Here is a tiny trained network, its code and every weight. The questions are about switching its units off for an input and a target symbol, where a switched-off unit gives its printed mean instead of its output.

import numpy as np


def w(rows, s, z=0):
    codes = np.array(rows[::2]) - 128.0
    scale = np.full(codes.shape[1], s)
    scale[-1] = z or s
    return codes * scale


def norm(h):
    return h / np.sqrt((h * h).mean(-1, keepdims=True) + 1e-5)


def f(y):
    return y / 2 * (1 + np.tanh(0.7978845608 * (y + 0.044715 * y**3)))


def softmax(a):
    e = np.exp(a - a.max(-1, keepdims=True))
    return e / e.sum(-1, keepdims=True)


def log_softmax(a):
    a = a - a.max(-1, keepdims=True)
    return a - np.log(np.exp(a).sum(-1, keepdims=True))


def net(x, mask):
    ids = ['ΓΛΣαδεζ'.index(c) for c in x.split()]
    T = len(ids)
    res = E[ids] + P[:T]
    u = 0
    for l in range(2):
        q, k, v = (norm(res) @ M[l].T for M in (Q, K, V))
        z = softmax(np.where(np.tri(T) > 0, q @ k.T / 3**0.5, -1e9)) @ v
        res = res + np.where(mask[u], z, O[l][:, -1]) @ O[l][:, :-1]
        u += 1
        y = f(norm(res) @ A[l][:, :-1].T + A[l][:, -1])
        res = res + np.where(mask[u : u + 16], y, B[l][:, -1]) @ B[l][:, :-1]
        u += 16
    return log_softmax(norm(res)[-1] @ U[:, :-1].T + U[:, -1])


Q, K, V, O, A, B = {}, {}, {}, {}, {}, {}
E = w([
[145,169,63,66,162,129,76,81,135,157],'Γ',
[101,107,79,237,161,112,152,163,198,1],'Λ',
[101,109,218,164,150,101,99,31,195,183],'Σ',
[122,245,131,98,152,125,172,151,96,139],'α',
[110,135,71,133,94,82,128,119,42,168],'δ',
[146,107,193,53,83,120,73,164,100,97],'ε',
[153,131,161,126,111,223,68,78,13,130],'ζ',
],0.0011)
P = w([
[160,102,148,110,179,124,63,190,90,253],'0',
[203,130,113,132,153,126,93,175,108,178],'1',
[174,142,120,136,149,126,82,149,104,146],'2',
[156,150,125,135,136,121,86,133,119,138],'3',
[149,148,121,139,124,117,94,120,129,119],'4',
[138,145,133,125,125,122,96,107,129,111],'5',
[124,147,128,123,126,122,111,102,132,94],'6',
[110,145,130,115,121,124,113,95,138,87],'7',
[99,136,125,108,121,133,125,92,143,75],'8',
[81,131,115,101,103,136,135,84,144,73],'9',
[68,126,128,92,98,136,139,72,146,68],'10',
[59,118,140,79,93,142,158,56,138,58],'11',
],0.0012)
Q[0] = w([
[247,107,136,157,131,192,95,253,71,197],'L0H1',
[10,171,142,115,104,77,171,29,167,78],'L0H1',
[192,146,91,192,195,82,119,227,180,196],'L0H1',
],0.0017)
K[0] = w([
[255,197,216,86,92,156,59,54,102,172],'L0H1',
[51,71,70,161,194,110,181,199,186,87],'L0H1',
[227,186,84,92,100,9,113,88,130,166],'L0H1',
],0.0026)
V[0] = w([
[117,145,183,53,90,93,129,26,97,186],'L0H1',
[136,168,148,133,186,154,145,119,173,132],'L0H1',
[116,78,108,251,170,111,116,185,166,50],'L0H1',
],0.0027)
O[0] = w([
[188,147,47,152,80,142,158,242,113,162,221],'L0H1',
[193,105,98,108,110,122,153,35,110,91,138],'L0H1',
[79,112,252,147,123,85,72,37,118,76,9],'L0H1',
],0.0021,0.0016)
A[0] = w([
[99,109,147,144,116,115,161,85,155,171,102],'L0N1',
[96,157,87,116,136,146,170,104,136,152,147],'L0N2',
[156,127,63,70,95,136,131,128,85,209,165],'L0N3',
[136,159,111,115,181,148,127,91,94,140,147],'L0N4',
[123,122,56,124,134,151,208,227,176,231,2],'L0N5',
[94,134,181,116,173,135,84,92,112,96,66],'L0N6',
[133,133,135,122,125,107,117,134,100,81,123],'L0N7',
[111,149,118,134,157,110,178,139,126,144,121],'L0N8',
[188,90,53,164,166,192,147,187,162,92,124],'L0N9',
[164,130,80,152,116,110,143,155,158,157,30],'L0N10',
[200,104,166,169,54,147,252,205,188,247,39],'L0N11',
[174,97,109,189,208,128,223,131,196,159,84],'L0N12',
[119,137,73,116,135,93,127,149,126,103,129],'L0N13',
[148,152,89,179,127,136,192,162,131,104,107],'L0N14',
[125,94,185,136,124,98,134,89,128,149,75],'L0N15',
[141,81,120,100,91,143,163,114,143,160,142],'L0N16',
],0.0025,0.0017)
B[0] = w([
[136,153,70,121,122,127,78,219,129,83,105],'L0N1',
[105,96,184,175,88,91,98,189,175,122,157],'L0N2',
[78,128,214,193,149,108,143,119,182,50,252],'L0N3',
[102,56,149,187,67,101,163,165,166,132,157],'L0N4',
[137,76,61,76,144,129,123,16,65,87,196],'L0N5',
[127,131,7,75,76,109,172,166,51,148,109],'L0N6',
[161,127,121,113,126,145,160,62,127,217,127],'L0N7',
[158,75,192,132,109,132,101,118,111,113,126],'L0N8',
[94,135,146,55,98,124,72,93,132,185,191],'L0N9',
[101,100,103,88,148,151,171,90,71,107,136],'L0N10',
[126,19,183,129,171,81,171,103,114,136,160],'L0N11',
[106,150,150,143,180,148,88,76,118,194,122],'L0N12',
[95,138,224,147,101,119,110,105,119,182,156],'L0N13',
[112,130,181,69,106,99,123,80,123,192,145],'L0N14',
[140,177,16,102,109,134,127,212,116,67,96],'L0N15',
[70,225,107,160,159,147,106,157,166,86,138],'L0N16',
],0.0014,0.0025)
Q[1] = w([
[233,39,104,8,150,222,247,171,15,232],'L1H1',
[246,4,35,92,253,217,157,119,41,251],'L1H1',
[45,222,218,33,9,184,99,89,219,7],'L1H1',
],0.0034)
K[1] = w([
[136,32,86,202,255,83,42,119,162,173],'L1H1',
[176,129,145,170,253,57,93,156,143,223],'L1H1',
[30,147,93,136,15,181,198,55,116,31],'L1H1',
],0.0033)
V[1] = w([
[157,110,130,78,144,22,108,154,153,138],'L1H1',
[104,131,90,215,139,35,155,105,86,155],'L1H1',
[126,131,86,192,139,143,100,120,249,122],'L1H1',
],0.002)
O[1] = w([
[101,103,120,48,77,89,178,162,186,73,254],'L1H1',
[2,195,86,125,148,157,132,100,130,64,95],'L1H1',
[118,42,109,199,232,91,179,130,136,136,63],'L1H1',
],0.002,0.00045)
A[1] = w([
[162,108,29,71,143,175,75,124,147,140,98],'L1N1',
[57,164,81,131,192,169,139,160,120,125,129],'L1N2',
[96,87,84,87,179,142,97,155,89,175,144],'L1N3',
[119,54,160,129,199,136,165,118,150,159,118],'L1N4',
[139,142,186,173,117,131,162,202,89,126,84],'L1N5',
[146,123,161,122,63,133,130,190,176,143,109],'L1N6',
[119,207,121,71,57,166,84,172,106,162,69],'L1N7',
[184,107,111,196,134,98,102,155,141,94,135],'L1N8',
[139,158,116,150,175,93,95,144,129,114,137],'L1N9',
[212,161,179,210,110,250,50,157,57,170,59],'L1N10',
[79,174,126,119,124,134,153,134,142,75,120],'L1N11',
[122,102,4,122,124,139,100,104,135,124,107],'L1N12',
[134,132,161,194,144,95,182,135,121,73,91],'L1N13',
[208,156,100,67,124,107,150,80,74,205,12],'L1N14',
[89,121,134,173,68,141,73,151,114,125,143],'L1N15',
[99,67,4,88,65,90,107,147,6,173,6],'L1N16',
],0.0031,0.0023)
B[1] = w([
[214,172,118,92,140,171,128,62,180,144,234],'L1N1',
[104,144,175,67,123,45,223,178,18,127,96],'L1N2',
[164,110,142,108,98,165,147,44,183,66,184],'L1N3',
[76,150,178,212,104,45,63,114,157,131,148],'L1N4',
[166,106,115,83,103,142,63,77,204,125,65],'L1N5',
[188,112,115,84,95,99,77,146,8,84,174],'L1N6',
[91,39,93,211,160,128,129,157,168,96,255],'L1N7',
[81,130,121,126,100,162,177,165,55,73,133],'L1N8',
[114,91,103,124,70,175,185,126,101,124,136],'L1N9',
[106,228,170,202,53,163,216,23,128,88,229],'L1N10',
[173,178,121,116,170,138,137,124,104,216,161],'L1N11',
[202,158,114,162,111,195,68,171,150,139,189],'L1N12',
[147,92,5,99,170,239,58,124,187,74,80],'L1N13',
[56,170,130,83,212,92,205,179,67,99,158],'L1N14',
[191,138,209,77,153,91,201,119,137,131,191],'L1N15',
[103,195,69,218,50,120,39,182,163,141,158],'L1N16',
],0.002,0.00091)
U = w([
[12,250,3,253,4,30,3,253,117,225,83],'Γ',
[9,6,253,227,212,8,27,9,245,244,62],'Λ',
[40,4,5,236,247,230,135,153,151,5,109],'Σ',
[253,243,14,4,225,240,25,59,250,234,89],'α',
[5,250,141,4,252,33,253,225,3,223,250],'δ',
[252,7,228,7,11,57,18,236,60,29,72],'ε',
[155,248,250,245,17,222,230,11,30,88,162],'ζ',
],0.0034,0.0011)

Each question gives the input, a string of symbols that net reads in full, and the target symbol t.
The units are the heads (3 rows each of Q, K, V and O) and the neurons (one row each of A and B). Each row of codes is followed by its name. A weight is (code - 128) times the scale printed after its matrix; where a second scale follows, it is the last column's (O, A, B and U).
mask holds one flag per unit, layer by layer, with each layer's heads first. A switched-off unit (its flag False) gives its mean, the last column of its rows in O or B, instead of its output. The means were averaged over made-up inputs and are rounded, as every weight is.
A unit's drop is (log p(t) with every unit on - log p(t) with that unit switched off) / (log p(t) with every unit on - log p(t) with every unit switched off).
The circuit of an input: a set's keep is (log p(t) with only the set's units on - log p(t) with every unit switched off) / (log p(t) with every unit on - log p(t) with every unit switched off). Starting from the 12 units with the biggest drops (on a tie, the unit counted first), units are removed one at a time, each time the one whose removal leaves the highest keep (on an exact tie, the one counted first), for as long as the keep stays at least 0.8.
circuit, biggest first: the units of the circuit, biggest drop first
most important unit: the unit with the biggest drop
k most important neurons: the k neurons with the biggest drops, biggest first
drop of u: that unit's drop, to one decimal
input δ ζ ε δ ε α ε Γ ε δ, target Γ: circuit, biggest first	L1N16
input Γ ε Γ Γ Λ, target Λ: circuit, biggest first	L0N9, L0N14, L0N12
input Γ α Σ δ Γ Γ Λ, target Λ: circuit, biggest first	L0N9, L0N14
input Γ δ δ ζ δ Σ Λ Σ Γ Σ, target Σ: circuit, biggest first	L1H1, L0N9, L1N13, L0N1
input ε δ Γ Λ ε ε ζ α ζ ε, target ζ: circuit, biggest first	L1H1, L1N10, L0N4, L0N11
input Σ α ζ Λ δ Σ Γ, target δ: 3 most important neurons	L0N5, L1N2, L1N7
input Γ ζ ε Σ Λ, target ε: 3 most important neurons	L0N3, L0N5, L0N12
input ζ Λ ζ Γ ε α ζ α Σ, target ζ: 2 most important neurons	L0N11, L0N5
input Λ Σ Σ Γ ε Γ Σ, target ε: 2 most important neurons	L0N5, L0N1
input Γ Σ Λ α ε Γ δ Γ ε ε Γ δ, target ε: 2 most important neurons	L0N2, L0N5
input Σ Γ α ζ δ α ε ζ Γ Λ Σ δ, target δ: 4 most important neurons	L0N5, L1N15, L0N11, L1N10
input Λ Γ Γ Γ α ζ α α ε α, target ε: 3 most important neurons	L0N2, L0N5, L1N6
input Γ Γ ε Γ Σ Λ Σ α, target α: 3 most important neurons	L1N13, L0N5, L0N9
input Σ Σ Σ Λ δ ζ Σ α α Γ Σ, target α: 2 most important neurons	L0N3, L0N15
input ε α Λ δ Γ δ ε Σ α Γ Σ, target α: 2 most important neurons	L0N15, L0N3
input ε ζ Γ Σ δ α ζ Γ Λ, target ζ: most important unit	L1H1
input ε Γ Γ δ Λ Γ α δ ζ Γ ε, target ζ: 3 most important neurons	L1N10, L0N11, L0N4
input Γ ζ δ Λ, target ζ: 2 most important neurons	L0N3, L0N5
input Λ ε Γ, target ε: 2 most important neurons	L0N4, L0N5
input Λ ζ Γ Σ α, target α: 3 most important neurons	L1N13, L0N9, L1N5
input ε ε δ ε Γ Λ Σ, target Σ: 2 most important neurons	L0N11, L0N9
input α α Λ, target α: most important unit	L0N3
input Σ δ ε Σ Λ ζ ε ε Γ Σ, target ε: drop of L0N5	0.2
input Γ Γ Σ Γ α δ Σ δ δ δ, target Γ: drop of L0N5	0.1
input α ε Γ α Σ Λ ε α, target ε: drop of L0N5	0.5
input δ δ ε ζ δ Σ Λ α δ Γ, target δ: drop of L1N2	0.4
